Below are the code and all the weights of a small trained network. Each question names an input and a class and asks about switching units off, where a switched-off unit gives its printed mean instead of its output.

import numpy as np


def w(rows, s, z=0):
    codes = np.array(rows[::2]) - 128.0
    scale = np.full(codes.shape[1], s)
    scale[-1] = z or s
    return codes * scale


def norm(h):
    return h / np.sqrt((h * h).mean(-1, keepdims=True) + 1e-5)


def f(y):
    return y / 2 * (1 + np.tanh(0.7978845608 * (y + 0.044715 * y**3)))


def log_softmax(a):
    a = a - a.max(-1, keepdims=True)
    return a - np.log(np.exp(a).sum(-1, keepdims=True))


def net(x, mask):
    res = np.array(x, float).reshape(1, 6) / 4 @ E
    u = 0
    for l in range(3):
        y = f(norm(res) @ A[l][:, :-1].T + A[l][:, -1])
        res = res + np.where(mask[u : u + 7], y, B[l][:, -1]) @ B[l][:, :-1]
        u += 7
    return log_softmax(norm(res)[-1] @ U[:, :-1].T + U[:, -1])


A, B = {}, {}
E = w([
[146,113,106,132,118,105,113],'x0',
[131,179,236,160,102,21,117],'x1',
[189,202,133,130,1,166,90],'x2',
[205,93,152,223,154,147,136],'x3',
[121,121,109,137,126,152,246],'x4',
[118,85,187,118,77,166,108],'x5',
],0.0059)
A[0] = w([
[58,145,151,32,95,128,166,135],'L0N0',
[174,164,132,129,81,185,120,190],'L0N1',
[193,117,167,242,161,195,140,61],'L0N2',
[119,124,161,156,84,118,59,79],'L0N3',
[162,172,89,143,97,108,147,181],'L0N4',
[254,100,149,131,158,183,85,6],'L0N5',
[116,96,135,101,128,99,247,66],'L0N6',
],0.0075,0.0021)
B[0] = w([
[134,198,81,222,130,99,173,227],'L0N0',
[88,138,220,35,211,185,141,229],'L0N1',
[80,200,60,164,105,1,125,252],'L0N2',
[154,118,192,182,111,152,79,186],'L0N3',
[155,172,200,91,198,169,184,184],'L0N4',
[101,117,70,130,98,141,147,203],'L0N5',
[177,51,174,80,86,113,89,196],'L0N6',
],0.0072,0.0031)
A[1] = w([
[42,165,110,63,89,130,121,87],'L1N0',
[228,168,89,82,174,95,144,77],'L1N1',
[143,254,132,100,82,163,97,206],'L1N2',
[195,116,81,193,136,114,195,160],'L1N3',
[55,72,148,109,181,78,106,230],'L1N4',
[200,127,141,235,156,214,98,249],'L1N5',
[164,154,234,78,141,77,156,241],'L1N6',
],0.0065,0.0015)
B[1] = w([
[134,137,110,184,110,38,171,162],'L1N0',
[109,135,151,1,128,219,108,163],'L1N1',
[94,51,160,137,161,81,115,252],'L1N2',
[133,158,134,32,79,90,131,192],'L1N3',
[200,103,145,136,206,194,71,213],'L1N4',
[59,121,123,65,111,134,94,179],'L1N5',
[180,95,111,185,118,221,125,249],'L1N6',
],0.0069,0.0037)
A[2] = w([
[99,44,35,87,82,169,176,192],'L2N0',
[54,131,21,96,104,182,111,93],'L2N1',
[208,108,138,91,72,131,237,27],'L2N2',
[65,201,58,185,56,2,77,136],'L2N3',
[75,148,86,200,135,143,43,199],'L2N4',
[109,199,187,70,36,126,120,255],'L2N5',
[141,172,105,114,167,137,15,145],'L2N6',
],0.0064,0.0013)
B[2] = w([
[82,170,201,229,109,121,63,251],'L2N0',
[236,148,91,251,76,148,111,234],'L2N1',
[135,33,142,35,17,126,90,193],'L2N2',
[82,131,129,150,143,1,106,239],'L2N3',
[127,116,159,142,24,120,159,221],'L2N4',
[137,98,123,241,250,125,175,211],'L2N5',
[45,101,140,74,113,221,61,230],'L2N6',
],0.0068,0.0032)
U = w([
[153,74,151,175,237,247,102,156],'0',
[194,144,85,254,135,195,89,191],'1',
[82,211,34,195,92,56,130,8],'2',
[68,58,144,50,61,200,76,81],'3',
[119,153,125,96,151,210,82,116],'4',
],0.006,0.0014)

Each question gives the input, the list of numbers given to net, and the class t.
The units are the neurons (one row each of A and B). Each row of codes is followed by its name. A weight is (code - 128) times the scale printed after its matrix; where a second scale follows, it is the last column's (A, B and U).
mask holds one flag per neuron, layer by layer. A switched-off neuron (its flag False) gives its mean, the last column of its row in B, instead of its output. The means were averaged over made-up inputs and are rounded, as every weight is.
A unit's drop is (log p(t) with every unit on - log p(t) with that unit switched off) / (log p(t) with every unit on - log p(t) with every unit switched off).
The circuit of an input: a set's keep is (log p(t) with only the set's units on - log p(t) with every unit switched off) / (log p(t) with every unit on - log p(t) with every unit switched off). Starting from the 12 units with the biggest drops (on a tie, the unit counted first), units are removed one at a time, each time the one whose removal leaves the highest keep (on an exact tie, the one counted first), for as long as the keep stays at least 0.8.
circuit, biggest first: the units of the circuit, biggest drop first
unit that matters most: the unit with the biggest drop
top k neurons in layer l: the k neurons of layer l with the biggest drops, biggest first
drop when u is switched off: that unit's drop, to one decimal
input [4,-3,2,2,4,3], class 3: circuit, biggest first	(L2N2)
input [5,2,8,-3,4,3], class 0: circuit, biggest first	(L2N5; L0N1)
input [-2,0,6,-4,-6,-3], class 0: circuit, biggest first	(L2N5; L0N1; L0N2)
input [-8,-4,2,-8,-7,8], class 2: circuit, biggest first	(L0N0; L1N0)
input [5,5,2,8,-2,0], class 2: circuit, biggest first	(L0N2; L2N3)
input [0,3,-4,-2,2,-8], class 4: top 2 neurons in layer 1	(L1N1; L1N2)
input [-7,-7,-3,8,1,-8], class 2: top 2 neurons in layer 0	(L0N2; L0N1)
input [-7,2,7,6,8,-1], class 3: top 2 neurons in layer 0	(L0N0; L0N1)
input [-7,5,8,3,8,5], class 0: circuit, biggest first	(L0N1; L2N5)
input [4,-5,3,-4,8,-6], class 3: circuit, biggest first	(L2N2; L0N6)
input [-3,5,7,4,-6,-5], class 0: top 3 neurons in layer 0	(L0N1; L0N4; L0N0)
input [-4,6,8,-1,-4,8], class 0: circuit, biggest first	(L2N5; L0N1; L0N2)
input [-3,-5,6,-6,0,1], class 0: top 3 neurons in layer 0	(L0N1; L0N2; L0N5)
input [-3,3,2,-8,2,7], class 2: circuit, biggest first	(L0N0)
input [2,2,5,5,1,-7], class 4: circuit, biggest first	(L1N1; L0N1)
input [-2,-5,7,-6,-7,-2], class 0: top 4 neurons in layer 0	(L0N1; L0N2; L0N4; L0N5)
input [5,3,7,-7,5,-1], class 0: top 4 neurons in layer 0	(L0N4; L0N2; L0N1; L0N5)
input [-8,5,-1,-7,-5,6], class 2: top 2 neurons in layer 1	(L1N0; L1N1)
input [-2,-1,8,-5,-8,-4], class 0: top 2 neurons in layer 2	(L2N5; L2N2)
input [-6,1,-3,3,-6,-4], class 3: unit that matters most	L2N6
input [4,-3,-3,8,-6,5], class 2: top 2 neurons in layer 0	(L0N2; L0N5)
input [-4,5,8,-5,2,-3], class 0: top 3 neurons in layer 0	(L0N2; L0N4; L0N1)
input [-5,-3,3,2,-5,-2], class 3: top 2 neurons in layer 0	(L0N1; L0N5)
input [0,1,5,-4,0,-4], class 0: top 2 neurons in layer 0	(L0N4; L0N2)
input [1,-8,6,-8,7,1], class 1: top 2 neurons in layer 2	(L2N1; L2N0)
input [8,-3,-2,0,4,-4], class 3: top 2 neurons in layer 0	(L0N1; L0N6)
input [7,3,2,0,7,-5], class 3: unit that matters most	L2N2
input [-8,-3,-1,-2,-3,3], class 1: drop when L0N2 is switched off	0.8
input [-4,0,3,7,3,-2], class 2: drop when L0N2 is switched off	1.6
input [4,-7,-5,-3,-1,-3], class 1: drop when L2N0 is switched off	0.2
